[0, 13, 0, 0, -1, -11, 2, -17, 6, 4, 1, -17, 0, 2, -10, 2, -8, -6, -7, -6, -7, -5, -1, -5, -3, 2, -2, 5, -2, 3, 4, 1, 6, -1, 9, -5]
Q:q562
[-2, -6, 9, 2, 3, -1, -3, -7, 0, -3, 22, 1, 2, 15, -4, 1, 1, -4, -3, 1, -3, 28, 1, -9, -1, 7, -6, 0, 7, 5, -2, 5, 3, 1, 1, -2]
H:q242
[2, 8, 6, -2, 1, -8, -1, -12, 9, 1, -2, -12, -10, -1, -7, 0, -6, 6, 4, -8, -4, -3, 0, -1, -5, 2, -2, 8, -4, 13, 1, 1, 4, 5, -9, 0]
Q:q896
[4, -3, 3, -2, -1, -1, -1, 0, 3, 6, 16, 0, 4, 5, -3, -6, -4, 2, -6, -9, -3, -6, -1, 1, -5, -7, -6, -5, -2, 6, 4, 2, -2, 5, 17, 0]
Y:Q714
[1, -1, 4, 3, -1, 5, 0, -1, -2, -1, 21, 7, 1, -1, -1, 0, 6, -3, -6, 8, -2, 18, 1, -3, 8, 9, -1, -11, -3, 9, -1, -10, 2, -4, -3, -1]
H:q738
[5, 0, 1, 3, 2, 1, 11, -2, 2, -3, 2, 0, 2, -1, -9, -2, -4, -4, -10, -3, 0, 9, 1, -2, -2, 15, -3, 0, -3, 4, 2, -1, 4, 0, 0, -1]
H:Q922
[2, -4, 4, 0, -2, 3, -4, 0, -1, -2, 33, 9, 0, 3, 0, -3, 1, 1, -4, -6, -1, -1, 0, -2, -6, -3, -7, 0, -4, 8, 5, -3, -3, 1, 7, -13]
Y:q502
[1, -2, 1, -5, -3, -12, -4, -2, 4, 0, 12, -1, 0, -6, -1, -2, -1, 3, -5, -7, 0, 7, -1, -1, -3, 0, -3, 4, -13, 13, 6, -4, -4, 4, 3, 1]
Y:Q714
[1, -6, -2, -3, -3, -3, -5, -2, 2, 2, 32, -14, -2, -2, 0, -4, -4, 5, -3, -5, -4, 7, -3, -3, 5, -5, -3, 0, -5, 5, 5, -2, -3, 2, 0, 2]
Y:Q239
[-2, -4, 5, 1, -2, 6, 4, -2, 6, 1, 28, 7, 0, 0, -12, -2, 1, 3, -1, -11, -1, -2, -1, -2, 2, -3, -7, 1, -1, 9, 4, -2, -3, 0, 8, -1]
Y:Q239
[-4, 11, 2, 2, 1, -7, 1, -8, 7, 4, -8, -10, -2, -5, -4, -6, -6, 1, -3, -4, 0, -7, 1, -3, -8, 0, -6, 3, 0, 3, 9, 8, 0, -19, -2, -1]
Q:q896
[5, 3, 1, 7, 0, -5, -3, 1, 1, -1, 3, 4, 2, -4, -5, 6, 6, -7, -10, 8, -3, 33, -2, -7, 3, 18, 6, -1, -7, 3, 3, -4, 2, -7, -6, 1]
H:Q922
[2, 2, 8, 0, -8, -6, -6, 0, 8, 9, 14, 6, 2, 2, -9, -3, 5, 9, 1, -10, -2, 4, -1, -9, 2, 7, -3, 4, -20, 13, 2, -3, 0, 2, 7, 2]
Y:q502
[1, 8, -2, 0, -5, 3, 0, 15, 4, 2, 25, -2, 2, 2, -11, -5, 0, 8, -9, -13, -2, -4, -1, -5, 1, 0, -7, 17, -14, 10, 2, -4, -5, 7, 7, 2]
Y:Q239
[1, -7, 2, 1, 2, -3, -7, -5, -2, 0, 18, 9, 1, 0, 2, -1, 3, -8, -3, 4, -5, 23, -1, -6, 4, 5, -9, 3, -3, 9, 0, -7, 1, -6, 8, -5]
H:q242
[4, -2, -3, -4, -4, 4, -4, -1, -4, 1, 19, -1, 3, 0, 0, 2, 2, 5, 1, 1, -6, 8, -4, -7, -2, 2, -2, -5, -12, 9, 2, -6, -7, -3, -2, 0]
Y:Q239
[-1, -3, 5, 2, -12, 3, -1, -7, -5, 3, 39, -3, 1, 4, -7, -4, 0, 8, 3, -10, -2, -7, -1, -11, -1, -8, -9, 0, -1, 4, -1, -1, -6, 6, 7, 0]
Y:Q239
[-1, -9, 3, 2, 2, 2, 1, -4, -2, -2, 30, 1, -5, -4, -1, -2, 4, 0, -1, 3, -1, 21, 1, -5, 0, 1, -5, -4, 0, 6, 7, 3, 3, 1, 8, -1]
H:q738
[-5, 0, 1, 6, 1, 4, 0, -3, -7, -5, 33, 9, -3, 0, -5, -2, 3, -2, -1, -1, -4, 24, 1, -6, 1, 9, -4, 2, -3, 11, 2, -4, -1, -3, 1, 0]
H:q738
[0, 5, -2, -1, -1, -4, 6, -18, 2, -3, 15, 0, 1, 2, -15, -5, -5, 1, 2, -10, -2, -9, 0, -1, -1, 3, -2, 8, 2, -4, 5, 2, 5, 3, -2, -2]
Q:q896
[2, 12, 0, -8, 2, -9, 1, -16, 5, 1, -3, -9, 2, 6, -15, -4, -13, -3, -4, -5, -9, 5, -3, -7, -3, 2, -2, 6, -1, 9, -1, 1, 9, 1, 7, 4]
Q:q562
[0, -10, 4, 0, -10, -1, 1, -4, 6, 7, 28, -1, 0, 1, 2, -3, 3, 6, -6, -8, 2, -3, 0, -6, -1, -7, -8, -15, -14, 9, 8, -6, -3, 6, 13, -3]
Y:Q239
[1, 0, -3, 0, -2, 0, -3, -5, -1, 2, 20, -9, -3, 6, -12, -2, 0, 7, -8, -6, -10, -3, 1, -12, -1, 2, -5, 2, -6, 5, -8, -1, 0, 2, 4, -2]
Y:Q714

[3, 8, -1, -5, 4, -8, 3, -4, -3, -3, -7, -13, 11, -4, 0, -1, -9, 5, -3, 3, 2, -6, 3, 9, 3, -1, -4, 10, -8, 2, 1, 11, 4, 6, -4, 2]
G:L
[1, 7, -5, 2, 8, -1, 2, -3, -1, 3, 0, -8, 15, -2, -6, -3, -7, -2, -5, 3, 0, 0, -2, -4, -1, -4, 3, 4, -8, 1, 6, 1, 7, 3, -2, 1]
G:L
[2, -3, 2, -2, 2, -1, 8, -2, -1, -11, -3, -1, 8, -1, -2, -3, -9, -4, -2, 1, 2, -9, 0, 0, 3, -5, 0, 7, -4, 4, 2, 8, 3, 0, -1, 1]
G:L
[1, -2, -6, 19, 7, 0, 11, -1, -1, -4, -2, 2, 8, 0, 8, 17, -6, -1, -4, -7, -1, -10, -7, -6, 1, -4, 1, 8, 5, 4, 1, 0, 10, -2, 4, 3]
G:Z
[4, -3, 0, -8, 9, -12, 1, -4, -2, -10, -1, -5, 8, -5, -1, -6, -12, 2, -4, 4, 4, -5, 3, -4, 5, -3, -2, 11, -12, 3, -1, 10, 4, 7, -4, 3]
G:L
[2, -5, -2, 12, -2, -2, 5, 0, -1, -7, -6, 0, 4, 0, 12, -4, -7, 2, -2, -1, -2, -3, -1, 8, 3, 4, 0, 3, -4, 3, -6, 10, -2, 0, -2, -1]
G:Z
[1, -3, -1, 0, 8, 3, 10, -5, 2, -1, -3, -4, 8, -8, 2, -8, -8, 7, -4, 3, -1, 0, -3, -5, 16, 0, 1, 0, 1, 6, 2, 1, 1, 2, -3, 3]
G:L
[3, 10, 9, -8, -13, 0, -1, 5, 2, -6, -13, -4, 2, 3, -3, 1, -4, 0, 1, 8, 4, -7, 7, 11, 8, -3, 2, -7, -5, -2, -3, -1, 1, -6, -4, -2]
J:T
[-2, 0, 11, 10, -17, 8, -3, 7, -1, -3, -18, 3, -5, 6, -2, 3, -4, 1, 4, 2, 2, -9, 9, 17, 2, 1, 0, -3, 2, -4, -8, -13, -4, -3, -2, -3]
J:T
[4, 7, 4, -2, -15, -4, -4, 6, -1, -5, -7, -4, -3, 6, -11, 4, 0, 8, 1, 1, 9, 1, 2, 11, 6, -2, 1, 6, -4, -2, -2, 2, 2, 1, -1, 5]
J:V
[0, 5, -2, -6, 8, 3, 0, 1, -3, 1, 6, 1, 0, -3, 9, 11, -5, -3, -1, -5, -9, -4, 0, 7, -5, -3, 0, 6, 1, 1, 2, 3, 4, 1, 3, 1]
G:E
[-1, 14, 11, -22, -15, -2, -9, 2, 0, -1, -8, -8, 4, 4, -29, -18, 3, 1, 7, 9, 10, -4, 12, 1, -1, 0, -4, -1, -7, -6, 8, 3, -1, 0, -5, -1]
J:V
[0, 5, 2, -3, 1, 1, 0, 0, -1, 0, -9, 0, 3, -3, -7, 4, -7, 9, -1, 4, 1, -5, 0, 5, 4, -1, 3, 5, 4, -3, -1, -1, 2, -1, -3, -1]
G:E
[-2, 10, 10, -8, -18, -1, -5, 9, 1, -4, -12, -1, -7, 3, -13, 6, -5, -2, 3, 3, 4, -15, 8, 15, 0, -4, 5, -2, -1, -5, -4, 0, -1, -3, -1, -2]
J:T
[2, -1, 4, -8, 7, -9, -1, 4, -3, -9, -12, -2, 4, 2, -9, -6, -6, 10, 3, 0, 6, -4, 4, -6, 4, -1, -1, 12, -4, -1, -3, 2, 0, 2, -2, 5]
G:Z
[3, -3, 6, 12, -12, 3, -2, 10, -2, -4, -15, -2, -3, 10, -2, -1, -13, 12, 1, 0, 7, -3, 4, 22, 9, 3, -1, 6, -5, -3, -8, -1, -3, 3, -4, 2]
J:T
[1, 0, -1, 11, 2, 3, 6, -2, -4, -3, -8, 0, 7, -1, 8, 9, -11, -2, -2, 0, -3, -7, 5, 6, -1, -2, 0, 3, 2, 1, -3, 4, 2, -2, -1, 1]
G:Z
[-2, 9, 10, -18, -14, 2, -8, 7, 0, -2, -9, 0, -5, 4, -5, -1, 2, -3, 4, 4, -2, -10, 9, 16, -1, 1, -1, -8, -5, -5, -2, -3, -4, -3, -1, -4]
J:T
[1, 7, 5, 8, -9, 7, -4, 3, -5, 5, -5, -7, 0, 3, -4, 10, -14, -1, 5, 1, 1, -9, 8, 23, 0, -2, 1, 6, -3, -2, 3, -3, 1, 6, -2, 0]
J:V
[-1, 0, 2, -17, 8, -7, 5, -5, 0, -5, -3, -5, 6, -9, 5, -10, -9, 2, -1, 4, -1, -4, 4, -2, 8, 2, -1, 3, -4, 2, 4, 3, 1, -1, -4, 1]
G:E
[-1, 6, 4, -3, -14, 5, -2, 6, -2, -2, -7, 4, 0, 10, -17, 0, 3, -2, 5, -2, 2, -6, 6, 11, -3, 0, 1, 1, 6, -5, 0, 1, 0, -3, 1, -5]
J:M
[1, 4, 8, -4, -6, 5, -7, 4, 0, 0, -8, -2, 1, 6, -19, 2, -4, 4, 1, 2, 12, -5, 8, 6, -2, -3, -2, 10, 1, -1, -2, 3, 2, 0, -2, 0]
J:V

[3, -4, -1, -2, -5, 0, 2, 1, -2, -3, -1, 4, 0, 0, -9, -15, 8, -1, -2, 7, 17, -7, -3, -3, 1, -6, 1, 4, 1, -3, -1, 0, 9, -9, -3, -2]
C:Q550
[0, -2, 2, -5, -6, 3, 7, -1, -1, -4, 1, 2, 0, 1, -8, -15, 10, -1, -3, 8, 2, -10, -6, 0, -1, -4, -1, 2, 1, -6, 0, -3, 7, -7, 1, -1]
C:q86
[4, 0, -6, 1, -2, 0, 0, -1, -4, -5, -3, 1, 0, 1, -5, -10, 9, 8, -1, 19, 6, -8, 2, -9, 1, -5, 3, 1, 5, -8, 0, 2, 5, -6, -7, 1]
S:q512
[1, -3, 3, -7, -7, 3, 7, 2, -3, -6, -5, 6, -1, 7, -9, -14, 20, -2, -6, 12, 3, -10, -4, 0, 0, -9, 2, 0, 0, -7, 0, -3, 13, -3, -2, 0]
C:q86
[4, -3, -5, -2, -3, 0, 0, 1, 1, -4, -3, 1, -1, 7, -9, -14, 7, 3, -7, 9, 6, -6, -2, -7, 4, -9, 4, 1, -1, -6, -2, 0, 5, -7, -10, 1]
S:q875
[4, 1, -4, 0, 2, 1, 0, 2, 1, -4, -3, 0, -2, 9, -2, -11, 14, 5, -5, 17, 4, -7, 7, -8, 1, -6, 8, 0, 2, -5, -2, 1, -1, -4, -9, 6]
S:q512
[2, -2, -6, 1, 0, 1, -1, 2, 2, -3, -2, 1, -1, 6, -7, -11, 8, 8, -4, 12, 4, -5, 3, -5, 0, -3, 5, 2, 1, -4, -2, 0, 3, -4, -5, 1]
S:q875
[4, -2, 0, -3, -7, 5, 3, 1, -3, -1, -3, 7, 2, 2, -6, -11, 9, -5, -1, 5, 3, -6, -7, 0, -1, -8, -1, 1, -5, -2, -1, -2, 9, -12, 0, -3]
C:Q550
[3, -3, -3, -2, -1, 3, 1, 0, 2, -5, -1, 0, -1, 9, -9, -16, 15, 5, -9, 17, 4, -7, 3, -10, 4, -5, 8, -1, 0, -6, -3, -2, 2, -4, -8, 3]
S:q875
[3, 1, -8, -1, -5, -1, 1, 1, -1, -5, -3, -2, -1, 5, -6, -6, 7, 7, -6, 16, 3, -5, 8, -8, 3, -7, 3, -1, 5, -10, 0, 3, 4, -1, -8, 1]
S:q512
[3, 0, -8, 0, -2, 0, 1, 0, 2, -6, -1, -2, 0, 1, -6, -9, 11, 8, -4, 23, 3, -9, 5, -11, 3, -5, 7, -2, 6, -9, -1, 2, 3, -4, -10, 2]
S:q512
[4, -2, -6, 0, -3, 0, 0, 0, 2, -5, -3, 0, 1, 3, -9, -11, 9, 4, -2, 16, 2, -7, 2, -10, 3, -7, 6, -3, 3, -7, -2, 2, 2, -7, -8, 2]
S:q512
[3, -1, -7, 0, -5, 0, 0, -1, -1, -6, 0, 3, 1, 0, -7, -17, 7, 6, -1, 19, 5, -9, 0, -11, 3, -8, 4, 0, 4, -9, -2, 3, 7, -9, -6, 1]
S:q512
[4, -1, -4, 3, -2, 1, -1, 1, 0, -5, -1, 0, -2, 8, -2, -6, 5, 4, -5, 10, 5, -2, 3, -6, 3, -2, 4, 3, 2, -6, -3, -1, -1, -2, -5, 1]
S:q875
[2, -4, 1, -5, -3, 2, 10, 2, -1, -4, 1, 3, -1, 0, -10, -12, 16, 1, -5, 10, 4, -12, -5, 0, -3, -6, 3, 2, 3, -4, 1, -1, 9, -7, 0, -1]
C:q86
[-2, -5, -1, -7, -5, 4, 8, 1, 1, -2, 0, 6, 0, 5, -12, -17, 14, -3, -5, 9, 4, -11, -8, -1, -5, -9, 0, 5, -1, -4, 3, -1, 11, -8, -4, 2]
C:q86
[2, -3, -1, -2, -5, -1, 4, 2, 0, -2, -2, 6, 2, -2, -8, -10, 8, -2, 3, 8, 4, -5, -5, -2, -2, -14, -1, 3, 1, -2, 2, 0, 10, -12, -4, -2]
C:Q550
[-1, 1, -8, -1, -3, -1, 0, -2, 2, -4, -2, -2, 0, 3, -3, -13, 4, 7, -2, 16, 3, -7, 3, -11, 3, -5, 6, -1, 5, -9, -2, 3, 2, -4, -8, 3]
S:q512
[0, -4, -4, -1, -5, 0, 1, 1, -3, -2, -1, 5, -1, 4, -8, -15, 5, -1, -2, 7, 4, -7, -7, -4, -1, -11, 2, 7, -2, -6, 1, 1, 8, -9, -6, 1]
C:Q550
[4, -2, -4, 1, 1, 0, 3, 0, 1, -5, 1, 1, -1, 3, -6, -13, 8, 3, -4, 7, 10, -6, 0, -9, 2, -5, 8, 2, 1, -5, -2, 1, -1, -8, -8, 3]
S:q875
[3, -2, -9, -3, 0, -4, 1, 0, 1, -4, -4, 1, -1, 3, -7, -13, 11, 5, -2, 18, 4, -8, 1, -8, 2, -7, 3, -1, 2, -8, 0, 3, 5, -5, -9, 2]
S:q512
[3, -2, -5, 4, -1, 0, -3, 0, 2, -5, 0, 1, 0, 3, -6, -9, 7, 6, -4, 14, 3, -7, 1, -9, 1, -4, 6, 3, 3, -5, -2, -1, 1, -7, -7, 0]
S:q875
[2, 0, -5, 2, -3, 2, -5, 2, 1, -3, -4, 2, 1, 8, -6, -10, 7, 2, -3, 15, 4, -5, 2, -7, 2, -6, 4, 2, 0, -4, -4, -2, 4, -8, -6, 0]
S:q875
[1, -6, 0, -10, -7, 3, 5, 0, -1, -3, -2, 3, -1, 4, -11, -18, 12, -2, -5, 12, 5, -13, -9, -1, 2, -10, 0, 1, -1, -10, -1, -1, 11, -6, -1, 0]
C:q86
[4, -3, -6, -3, -1, 1, 2, -1, 2, -7, -2, -1, -1, 4, -6, -13, 12, 4, -6, 15, 4, -9, 3, -11, 3, -7, 9, -1, 3, -8, -2, 2, 3, -6, -11, 5]
S:q512
[3, -3, -1, -1, -5, 2, 3, 2, -2, -3, -3, 6, 1, -2, -10, -9, 8, 0, 1, 9, 5, -8, -8, -2, -1, -9, -6, 1, 1, -5, 2, 0, 13, -10, -3, -4]
C:Q550
[5, 0, -3, -3, -3, 0, 0, -1, 1, -6, 1, 2, -2, 5, -3, -14, 9, 0, -6, 11, 6, -5, 4, -8, 2, -3, 7, 2, 1, -6, -3, 0, -1, -5, -5, 2]
S:q875
[4, -1, -6, 2, -2, 2, 0, 0, 0, -5, -1, 1, 0, 4, -8, -9, 11, 6, -1, 17, 3, -8, 2, -7, 3, -4, 5, -1, 4, -5, 0, 0, 5, -6, -7, 0]
S:q875
[3, -3, -3, -2, -5, 2, 2, 2, -2, -3, -4, 6, 1, 6, -13, -13, 9, 0, 1, 11, 4, -9, -7, -2, -1, -8, -1, 3, -4, -2, 1, -1, 11, -11, -4, -2]
C:Q550
[4, 0, -8, 0, -3, 0, 0, -2, 2, -5, -3, -2, 0, 3, -5, -14, 7, 7, -5, 21, 4, -7, 3, -12, 2, -4, 6, -1, 5, -8, -1, 2, 3, -5, -4, 3]
S:q512
[4, -2, -7, 1, -2, 0, -1, 0, 2, -5, -2, -1, 1, 2, -5, -16, 9, 5, 1, 18, 4, -6, 6, -9, 1, -5, 5, 0, 2, -6, -2, 2, 2, -7, -8, 0]
S:q512
[1, -4, -3, -1, -11, 1, -1, 2, -4, -1, -3, 6, 0, 1, -11, -14, 4, -1, -1, 8, 6, -9, -10, -7, -1, -11, -3, 8, 0, -5, 1, -1, 13, -10, -4, -3]
C:Q550
[1, -4, 1, -6, -6, 6, 8, 2, -1, -2, -1, 4, 0, 4, -11, -11, 14, -2, -5, 12, 2, -8, -8, 3, -1, -8, -3, 2, 0, -6, 3, -2, 11, -5, -1, 0]
C:q86
[2, -1, -4, 1, 0, 3, 0, -1, 1, -3, -3, 0, 3, 6, -6, -7, 8, 3, -2, 12, -1, -5, 2, -6, 0, -5, 5, -3, 1, -3, 0, -1, 1, -6, -5, 1]
S:q875
[3, -1, -4, 1, -4, 1, 2, 0, 3, -5, -2, 0, 0, 5, -6, -11, 10, 2, -5, 14, 4, -7, 1, -9, 1, -5, 6, 1, 2, -8, -2, -1, 2, -6, -5, 7]
S:q875
[3, -5, -3, 1, -5, 2, 2, 1, -3, -2, -2, 7, 2, -5, -11, -18, 6, -4, 3, 10, 7, -9, -11, -2, 0, -7, -1, 7, -1, -1, 1, 0, 9, -13, 0, -5]
C:Q550
[2, 0, -3, -2, 3, 0, 1, 1, 2, -4, -3, -1, -1, 4, -6, -10, 9, 6, -3, 16, 4, -6, 3, -6, 4, -5, 6, -4, 2, -7, -3, 2, 0, -4, -8, 0]
S:q512

[-3, -1, -1, -3, -1, -3, 8, -2, 0, 2, 6, -2, 1, -1, -2, 0, 8, 2, -1, 0, 4, 6, -7, 1, 5, 2, -2, 4, -5, -5, -5, 4, -3, 2, 2, -4]
Q349:q306
[-1, -5, -1, -3, 2, -4, 7, 2, -3, 0, 4, 0, -1, -5, -1, 0, -4, 3, -4, 0, -1, -18, -2, -2, -2, 2, -5, 3, 2, 1, 5, -2, 7, -4, 4, -1]
q188:Q940
[-1, -5, -4, 0, -6, 5, 11, 3, 3, -1, -1, -6, -4, -5, 3, -5, -5, 2, -4, 6, 0, -6, -3, 0, -7, 1, -1, 1, 10, 5, -3, 5, -5, 5, 5, 7]
q595:Q232
[-1, -5, -8, -8, -1, 4, 6, 1, 2, 2, -2, -4, -1, -6, -5, -1, -3, 6, 0, 1, -2, -3, -5, -3, -6, 5, 1, 5, 5, 0, 1, 3, -8, 5, 9, 13]
q595:Q232
[4, -8, 2, -10, -4, -9, 9, 6, -8, -5, 7, 8, 0, 2, -1, 6, 2, 5, 2, -1, 0, -1, -8, -7, 0, -1, -7, 2, 2, -7, 6, -2, 9, -4, 13, -5]
q188:q67
